Below is a small trained network, with its code and all its weights. Each question gives an input and a target symbol and asks what happens when units are switched off, that is, made to give their printed mean instead of their output.

import numpy as np


def w(rows, s, z=0):
    codes = np.array(rows[::2]) - 128.0
    scale = np.full(codes.shape[1], s)
    scale[-1] = z or s
    return codes * scale


def norm(h):
    return h / np.sqrt((h * h).mean(-1, keepdims=True) + 1e-5)


def f(y):
    return np.maximum(y, 0)


def softmax(a):
    e = np.exp(a - a.max(-1, keepdims=True))
    return e / e.sum(-1, keepdims=True)


def log_softmax(a):
    a = a - a.max(-1, keepdims=True)
    return a - np.log(np.exp(a).sum(-1, keepdims=True))


def net(x, mask):
    ids = ['αγδζηθλπστ'.index(c) for c in x.split()]
    T = len(ids)
    res = E[ids] + P[:T]
    u = 0
    for l in range(2):
        r = norm(res)
        for j in range(2):
            rows = slice(3 * j, 3 * j + 3)
            q, k, v = (r @ M[l][rows].T for M in (Q, K, V))
            z = softmax(np.where(np.tri(T) > 0, q @ k.T / 3**0.5, -1e9)) @ v
            o = O[l][rows]
            res = res + np.where(mask[u + j], z, o[:, -1]) @ o[:, :-1]
        u += 2
        y = f(norm(res) @ A[l][:, :-1].T + A[l][:, -1])
        res = res + np.where(mask[u : u + 12], y, B[l][:, -1]) @ B[l][:, :-1]
        u += 12
    return log_softmax(norm(res)[-1] @ U[:, :-1].T + U[:, -1])


Q, K, V, O, A, B = {}, {}, {}, {}, {}, {}
E = w([
[163,150,180,44,131,36,176,110],'α',
[136,40,150,131,111,203,199,113],'γ',
[78,205,174,90,158,254,168,103],'δ',
[194,166,220,25,63,153,131,96],'ζ',
[85,116,165,85,156,67,84,78],'η',
[224,140,154,139,107,81,134,152],'θ',
[159,128,159,114,159,44,146,108],'λ',
[143,139,199,136,87,84,118,128],'π',
[124,144,93,14,230,65,125,114],'σ',
[139,72,39,130,139,92,75,123],'τ',
],0.021)
P = w([
[140,159,83,57,70,55,175,11],'0',
[113,82,134,96,134,103,150,24],'1',
[123,108,146,106,112,93,136,64],'2',
[119,129,158,103,95,101,138,101],'3',
[109,120,154,106,101,114,126,124],'4',
[111,136,164,110,88,109,112,160],'5',
[105,122,163,108,94,123,100,184],'6',
[97,107,169,97,105,141,105,189],'7',
],0.012)
Q[0] = w([
[189,49,117,78,84,121,134,124],'0.h1',
[127,206,114,249,205,192,89,86],'0.h1',
[90,78,255,3,138,123,101,112],'0.h1',
[217,52,139,73,88,111,141,77],'0.h2',
[188,97,122,94,134,143,18,60],'0.h2',
[120,44,140,53,116,72,126,112],'0.h2',
],0.0079)
K[0] = w([
[102,166,145,170,206,124,133,180],'0.h1',
[135,143,109,112,127,80,176,10],'0.h1',
[133,111,94,166,137,126,135,181],'0.h1',
[80,127,111,128,147,126,98,212],'0.h2',
[109,122,161,115,182,127,112,161],'0.h2',
[158,109,135,115,120,139,121,210],'0.h2',
],0.013)
V[0] = w([
[151,195,146,2,207,129,167,128],'0.h1',
[57,162,145,108,109,107,94,32],'0.h1',
[234,173,40,151,163,154,93,198],'0.h1',
[147,143,206,61,229,127,233,71],'0.h2',
[189,114,27,134,227,184,56,75],'0.h2',
[92,125,143,101,192,153,98,213],'0.h2',
],0.0062)
O[0] = w([
[167,235,69,201,137,180,110,187,148],'0.h1',
[87,150,199,176,240,3,56,68,216],'0.h1',
[122,67,157,94,166,31,30,193,77],'0.h1',
[133,208,46,92,150,161,54,96,131],'0.h2',
[101,34,205,41,156,133,160,255,251],'0.h2',
[58,247,224,110,73,136,84,158,7],'0.h2',
],0.0054,0.0035)
A[0] = w([
[54,186,111,109,198,183,134,157,161],'0.n1',
[203,141,98,103,172,111,123,150,160],'0.n2',
[113,20,62,148,124,142,106,88,57],'0.n3',
[60,79,152,97,103,163,156,169,5],'0.n4',
[218,119,188,162,64,90,151,97,101],'0.n5',
[198,127,125,20,92,134,166,89,220],'0.n6',
[183,174,74,18,42,140,128,160,231],'0.n7',
[98,74,171,196,141,227,161,149,60],'0.n8',
[34,188,159,145,181,199,19,116,234],'0.n9',
[127,99,178,165,214,134,191,69,126],'0.n10',
[51,151,145,153,146,212,103,104,141],'0.n11',
[67,190,254,147,175,120,193,151,110],'0.n12',
],0.0082,0.0016)
B[0] = w([
[72,125,132,179,254,121,126,169,157],'0.n1',
[96,101,89,125,117,208,142,145,188],'0.n2',
[175,134,144,152,69,86,102,133,237],'0.n3',
[110,206,110,160,164,88,134,137,163],'0.n4',
[160,97,96,182,247,112,158,163,198],'0.n5',
[152,135,133,211,158,181,80,118,255],'0.n6',
[133,67,117,175,162,137,103,105,212],'0.n7',
[122,163,49,137,136,148,146,148,151],'0.n8',
[183,203,111,115,88,73,135,102,160],'0.n9',
[140,213,103,137,75,81,157,189,167],'0.n10',
[115,151,113,201,156,86,97,175,145],'0.n11',
[147,134,54,144,124,65,96,111,163],'0.n12',
],0.0078,0.0077)
Q[1] = w([
[6,170,129,38,80,150,118,93],'1.h1',
[111,72,74,95,23,156,112,60],'1.h1',
[168,46,58,122,67,57,57,120],'1.h1',
[149,134,54,191,77,111,144,95],'1.h2',
[82,99,89,127,199,60,81,175],'1.h2',
[58,159,135,158,15,137,132,118],'1.h2',
],0.011)
K[1] = w([
[143,181,83,111,161,28,174,8],'1.h1',
[99,114,131,98,214,90,198,97],'1.h1',
[87,104,216,81,125,90,172,194],'1.h1',
[97,76,83,114,103,44,208,99],'1.h2',
[118,148,92,49,123,102,69,177],'1.h2',
[131,170,143,145,142,97,234,123],'1.h2',
],0.011)
V[1] = w([
[146,114,253,169,212,39,121,89],'1.h1',
[75,143,13,220,131,57,219,175],'1.h1',
[196,94,162,109,197,205,216,247],'1.h1',
[197,71,215,82,87,145,142,46],'1.h2',
[120,43,112,189,80,153,130,166],'1.h2',
[151,35,230,16,219,122,218,138],'1.h2',
],0.0062)
O[1] = w([
[235,174,164,88,128,149,142,129,255],'1.h1',
[78,127,83,70,111,109,248,150,151],'1.h1',
[172,115,133,205,154,186,171,91,109],'1.h1',
[123,148,113,175,146,151,80,153,166],'1.h2',
[69,126,107,124,72,74,72,172,193],'1.h2',
[124,169,115,124,134,201,143,92,104],'1.h2',
],0.011,0.004)
A[1] = w([
[157,38,76,170,200,100,159,126,180],'1.n1',
[172,126,73,90,31,143,44,182,147],'1.n2',
[13,51,73,175,143,177,255,112,230],'1.n3',
[181,135,82,167,179,123,91,130,137],'1.n4',
[169,138,90,136,254,131,148,229,191],'1.n5',
[83,165,98,52,152,40,35,145,136],'1.n6',
[124,158,110,143,99,20,142,87,145],'1.n7',
[77,93,66,96,118,190,216,143,147],'1.n8',
[154,230,168,219,128,225,49,133,254],'1.n9',
[25,205,59,73,153,150,115,189,128],'1.n10',
[119,103,128,72,222,77,90,78,181],'1.n11',
[183,142,145,103,177,149,45,53,198],'1.n12',
],0.0091,0.0026)
B[1] = w([
[95,91,177,161,98,112,152,174,236],'1.n1',
[113,183,105,143,208,184,190,50,220],'1.n2',
[80,224,149,193,24,174,73,43,187],'1.n3',
[68,53,144,110,148,147,109,125,207],'1.n4',
[67,54,94,96,92,124,191,116,217],'1.n5',
[66,156,183,97,121,108,120,144,254],'1.n6',
[181,164,107,126,104,180,99,158,212],'1.n7',
[136,190,180,150,78,198,93,64,162],'1.n8',
[163,123,76,154,135,41,118,255,223],'1.n9',
[69,100,57,173,208,94,123,161,165],'1.n10',
[113,94,170,156,67,143,105,137,220],'1.n11',
[131,117,146,118,173,227,91,140,227],'1.n12',
],0.0098,0.0092)
U = w([
[173,119,115,56,144,171,147,65,129],'α',
[67,199,173,228,38,174,120,110,222],'γ',
[68,248,57,182,175,113,144,212,81],'δ',
[175,117,197,181,182,140,9,196,187],'ζ',
[110,239,246,58,132,113,44,91,43],'η',
[121,23,141,210,123,121,217,137,31],'θ',
[150,140,103,65,118,95,246,119,151],'λ',
[206,203,117,99,96,83,150,136,251],'π',
[2,107,156,98,211,217,114,85,14],'σ',
[70,91,160,80,32,30,97,243,107],'τ',
],0.0089,0.0024)

Each question gives the input, a string of symbols that net reads in full, and the target symbol t.
The units are the heads (3 rows each of Q, K, V and O) and the neurons (one row each of A and B). Each row of codes is followed by its name. A weight is (code - 128) times the scale printed after its matrix; where a second scale follows, it is the last column's (O, A, B and U).
mask holds one flag per unit, layer by layer, with each layer's heads first. A switched-off unit (its flag False) gives its mean, the last column of its rows in O or B, instead of its output. The means were averaged over made-up inputs and are rounded, as every weight is.
A unit's drop is (log p(t) with every unit on - log p(t) with that unit switched off) / (log p(t) with every unit on - log p(t) with every unit switched off).
The circuit of an input: a set's keep is (log p(t) with only the set's units on - log p(t) with every unit switched off) / (log p(t) with every unit on - log p(t) with every unit switched off). Starting from the 12 units with the biggest drops (on a tie, the unit counted first), units are removed one at a time, each time the one whose removal leaves the highest keep (on an exact tie, the one counted first), for as long as the keep stays at least 0.8.
units of the circuit, in order: the units of the circuit, biggest drop first
unit that matters most: the unit with the biggest drop
k most important neurons: the k neurons with the biggest drops, biggest first
k most important neurons of layer l: the k neurons of layer l with the biggest drops, biggest first
heads that matter: for each layer, one digit per head in row order, 1 if its drop is at least 0.15 and else 0, layers parted by /
drop when u is switched off: that unit's drop, to one decimal
input τ δ ζ α, target ζ: heads that matter => 00 / 10
input ζ τ σ τ ζ γ, target γ: unit that matters most => 0.h1
input θ τ σ τ τ σ π τ, target σ: units of the circuit, in order => (1.n2 1.n9)
input η σ λ, target λ: units of the circuit, in order => (1.h2 1.h1 0.n10)
input δ δ σ τ τ γ τ, target γ: units of the circuit, in order => (1.h1 1.n3 0.n8)
input τ π θ τ ζ θ σ, target σ: heads that matter => 00 / 01
input τ α δ τ, target α: heads that matter => 00 / 10
input π τ λ τ, target λ: 2 most important neurons => (1.n2 0.n5)
input α δ α, target α: heads that matter => 11 / 11
input σ ζ ζ ζ σ, target ζ: 3 most important neurons of layer 1 => (1.n9 1.n2 1.n11)
input δ θ σ λ, target θ: heads that matter => 01 / 00
input τ ζ τ τ π τ, target π: heads that matter => 10 / 10
input δ ζ τ ζ τ θ, target θ: heads that matter => 00 / 00
input τ τ σ λ, target τ: units of the circuit, in order => (1.h1)
input τ λ τ θ τ, target θ: 2 most important neurons => (0.n3 1.n2)
input τ δ τ, target δ: heads that matter => 11 / 10
input τ τ θ ζ θ δ π, target θ: 2 most important neurons => (0.n5 0.n2)
input τ τ τ γ σ τ, target γ: heads that matter => 01 / 10
input α ζ ζ τ τ π τ, target π: 2 most important neurons => (0.n3 0.n5)
input γ τ θ σ τ λ σ, target τ: unit that matters most => 0.n1
input δ θ π, target θ: heads that matter => 00 / 10
input ζ τ τ η τ, target η: heads that matter => 10 / 10
input τ τ δ τ, target δ: heads that matter => 10 / 11
input θ τ τ σ τ, target σ: 2 most important neurons of layer 0 => (0.n5 0.n6)
input τ ζ λ τ λ τ, target λ: 2 most important neurons => (1.n2 0.n6)
input γ σ τ τ θ π τ, target θ: drop when 0.h2 is switched off => 1.1
input ζ σ ζ σ, target ζ: drop when 1.n8 is switched off => 0.0
